Here is a tiny trained network, its code and every weight. The questions are about switching its units off for an input and a target symbol, where a switched-off unit gives its printed mean instead of its output.

import numpy as np


def w(rows, s, z=0):
    codes = np.array(rows[::2]) - 128.0
    scale = np.full(codes.shape[1], s)
    scale[-1] = z or s
    return codes * scale


def f(y):
    return y / 2 * (1 + np.tanh(0.7978845608 * (y + 0.044715 * y**3)))


def softmax(a):
    e = np.exp(a - a.max(-1, keepdims=True))
    return e / e.sum(-1, keepdims=True)


def log_softmax(a):
    a = a - a.max(-1, keepdims=True)
    return a - np.log(np.exp(a).sum(-1, keepdims=True))


def net(x, mask):
    ids = ['ΞΠΨΩβδζθλμσ'.index(c) for c in x.split()]
    T = len(ids)
    res = E[ids] + P[:T]
    u = 0
    for l in range(2):
        r = res
        for j in range(3):
            rows = slice(2 * j, 2 * j + 2)
            q, k, v = (r @ M[l][rows].T for M in (Q, K, V))
            z = softmax(np.where(np.tri(T) > 0, q @ k.T / 2**0.5, -1e9)) @ v
            o = O[l][rows]
            res = res + np.where(mask[u + j], z, o[:, -1]) @ o[:, :-1]
        u += 3
        y = f(res @ A[l][:, :-1].T + A[l][:, -1])
        res = res + np.where(mask[u : u + 8], y, B[l][:, -1]) @ B[l][:, :-1]
        u += 8
    return log_softmax(res[-1] @ U[:, :-1].T + U[:, -1])


Q, K, V, O, A, B = {}, {}, {}, {}, {}, {}
E = w([
[163,178,186],'Ξ',
[128,136,98],'Π',
[179,222,47],'Ψ',
[78,58,121],'Ω',
[111,146,106],'β',
[177,243,103],'δ',
[92,81,62],'ζ',
[169,220,176],'θ',
[80,47,91],'λ',
[139,146,91],'μ',
[159,165,253],'σ',
],0.019)
P = w([
[254,134,101],'0',
[61,176,216],'1',
[134,167,211],'2',
[119,161,218],'3',
[114,193,217],'4',
[94,212,202],'5',
[101,190,196],'6',
],0.0067)
Q[0] = w([
[157,149,177],'0.h0',
[100,138,70],'0.h0',
[159,137,207],'0.h1',
[192,254,120],'0.h1',
[210,162,91],'0.h2',
[99,187,64],'0.h2',
],0.015)
K[0] = w([
[106,169,87],'0.h0',
[160,134,198],'0.h0',
[126,94,180],'0.h1',
[178,217,200],'0.h1',
[160,97,202],'0.h2',
[6,128,185],'0.h2',
],0.015)
V[0] = w([
[215,155,255],'0.h0',
[108,176,180],'0.h0',
[54,191,3],'0.h1',
[161,211,18],'0.h1',
[229,174,95],'0.h2',
[89,144,161],'0.h2',
],0.0091)
O[0] = w([
[72,43,200,191],'0.h0',
[92,129,202,168],'0.h0',
[254,163,141,127],'0.h1',
[187,121,208,251],'0.h1',
[164,206,159,241],'0.h2',
[169,161,200,115],'0.h2',
],0.0087,0.0033)
A[0] = w([
[165,52,222,254],'0.n0',
[158,245,238,224],'0.n1',
[103,120,13,129],'0.n2',
[183,10,33,164],'0.n3',
[157,28,3,151],'0.n4',
[146,224,121,108],'0.n5',
[120,187,67,173],'0.n6',
[2,154,119,149],'0.n7',
],0.0077,0.0075)
B[0] = w([
[109,183,57,184],'0.n0',
[80,111,88,254],'0.n1',
[161,244,145,147],'0.n2',
[98,162,145,149],'0.n3',
[120,174,119,151],'0.n4',
[164,29,121,172],'0.n5',
[123,127,155,161],'0.n6',
[183,67,107,183],'0.n7',
],0.011,0.016)
Q[1] = w([
[149,98,221],'1.h0',
[38,130,120],'1.h0',
[120,147,3],'1.h1',
[220,116,202],'1.h1',
[223,77,103],'1.h2',
[228,184,93],'1.h2',
],0.013)
K[1] = w([
[157,90,149],'1.h0',
[84,135,194],'1.h0',
[181,83,102],'1.h1',
[101,69,212],'1.h1',
[154,152,77],'1.h2',
[249,129,132],'1.h2',
],0.016)
V[1] = w([
[169,104,104],'1.h0',
[149,140,79],'1.h0',
[176,73,111],'1.h1',
[253,158,152],'1.h1',
[160,89,218],'1.h2',
[177,127,112],'1.h2',
],0.013)
O[1] = w([
[54,105,202,123],'1.h0',
[254,121,143,174],'1.h0',
[38,182,150,153],'1.h1',
[137,73,183,254],'1.h1',
[124,120,92,43],'1.h2',
[174,154,137,144],'1.h2',
],0.0091,0.021)
A[1] = w([
[38,248,64,2],'1.n0',
[133,55,31,60],'1.n1',
[78,65,82,20],'1.n2',
[66,189,140,129],'1.n3',
[95,103,99,75],'1.n4',
[122,128,32,142],'1.n5',
[204,71,72,131],'1.n6',
[151,213,24,151],'1.n7',
],0.011,0.0055)
B[1] = w([
[176,162,199,189],'1.n0',
[99,208,136,193],'1.n1',
[210,172,59,175],'1.n2',
[184,110,147,170],'1.n3',
[254,116,111,148],'1.n4',
[46,114,188,187],'1.n5',
[84,153,28,251],'1.n6',
[62,66,82,223],'1.n7',
],0.0082,0.011)
U = w([
[235,65,128,7],'Ξ',
[133,148,124,125],'Π',
[136,144,130,163],'Ψ',
[161,151,82,70],'Ω',
[123,140,126,238],'β',
[99,108,92,254],'δ',
[119,100,199,75],'ζ',
[61,114,125,222],'θ',
[135,158,142,157],'λ',
[47,118,110,101],'μ',
[115,246,142,23],'σ',
],0.012,0.0063)

Each question gives the input, a string of symbols that net reads in full, and the target symbol t.
The units are the heads (2 rows each of Q, K, V and O) and the neurons (one row each of A and B). Each row of codes is followed by its name. A weight is (code - 128) times the scale printed after its matrix; where a second scale follows, it is the last column's (O, A, B and U).
mask holds one flag per unit, layer by layer, with each layer's heads first. A switched-off unit (its flag False) gives its mean, the last column of its rows in O or B, instead of its output. The means were averaged over made-up inputs and are rounded, as every weight is.
A unit's drop is (log p(t) with every unit on - log p(t) with that unit switched off) / (log p(t) with every unit on - log p(t) with every unit switched off).
The circuit of an input: a set's keep is (log p(t) with only the set's units on - log p(t) with every unit switched off) / (log p(t) with every unit on - log p(t) with every unit switched off). Starting from the 12 units with the biggest drops (on a tie, the unit counted first), units are removed one at a time, each time the one whose removal leaves the highest keep (on an exact tie, the one counted first), for as long as the keep stays at least 0.8.
units of the circuit, in order: the units of the circuit, biggest drop first
k most important neurons of layer l: the k neurons of layer l with the biggest drops, biggest first
heads that matter: for each layer, one digit per head in row order, 1 if its drop is at least 0.15 and else 0, layers parted by /
input ζ Ξ ζ, target Ξ: heads that matter	111 / 010
input σ Ψ δ Ψ, target σ: units of the circuit, in order	(1.n0, 1.h1, 0.h1)
input θ ζ λ λ, target μ: most important neuron of layer 0	(0.n7)
input θ ζ Ω, target μ: units of the circuit, in order	(1.h1, 1.h0, 0.h0)
input ζ Ω Ψ μ Ψ μ, target Ξ: 4 most important neurons of layer 1	(1.n1, 1.n5, 1.n6, 1.n7)
input λ ζ ζ Ξ, target Ω: 2 most important neurons of layer 1	(1.n6, 1.n1)
input Ψ Ψ λ Ψ Ω, target ζ: 2 most important neurons of layer 1	(1.n6, 1.n7)
input Ψ ζ μ μ Ψ θ, target ζ: units of the circuit, in order	(1.h1, 0.h1)
input λ Ω σ, target Ω: 2 most important neurons of layer 0	(0.n7, 0.n3)
input λ μ μ θ, target Ω: heads that matter	101 / 110
input Ξ Ψ ζ δ ζ Ψ, target θ: heads that matter	100 / 010
input λ μ Π, target Ω: units of the circuit, in order	(0.h0, 0.n3, 1.h1, 0.n4)
input Ψ β Ψ β, target ζ: units of the circuit, in order	(0.h1, 1.h0)
input Ω Ψ Ξ σ, target δ: heads that matter	010 / 000
input Π Ψ λ β Π ζ, target σ: 3 most important neurons of layer 0	(0.n1, 0.n5, 0.n2)
input Ξ σ Ψ, target δ: 2 most important neurons of layer 0	(0.n0, 0.n7)
input σ Ψ Ψ, target σ: units of the circuit, in order	(1.h1, 1.n0, 0.h1)
input Ψ Π β Ψ δ, target ζ: 2 most important neurons of layer 0	(0.n5, 0.n1)
input ζ σ Ω μ λ θ θ, target Ξ: heads that matter	100 / 010
input θ Ψ δ θ σ Ψ ζ, target μ: units of the circuit, in order	(0.h0, 1.h0)
input Ψ Ψ λ, target ζ: heads that matter	011 / 110
input Ψ Ψ Ψ ζ Ψ ζ μ, target ζ: units of the circuit, in order	(0.n5, 1.h0, 0.h1)
input Ψ λ δ Ψ μ, target ζ: units of the circuit, in order	(0.h1, 1.h0)
input β σ Ω Ω Ψ, target δ: 2 most important neurons of layer 0	(0.n7, 0.n0)
input σ μ β, target σ: 3 most important neurons of layer 1	(1.n0, 1.n1, 1.n2)
input Ψ Ψ θ δ, target ζ: most important neuron of layer 1	(1.n6)
input λ Ψ μ Ψ Ψ Ψ Π, target Ω: 2 most important neurons of layer 0	(0.n1, 0.n0)
input ζ ζ σ, target Ξ: 4 most important neurons of layer 0	(0.n7, 0.n1, 0.n2, 0.n3)
input λ ζ ζ, target Ω: 2 most important neurons of layer 0	(0.n2, 0.n1)
input λ ζ Ω Ψ Ψ σ, target Ω: most important neuron of layer 1	(1.n2)
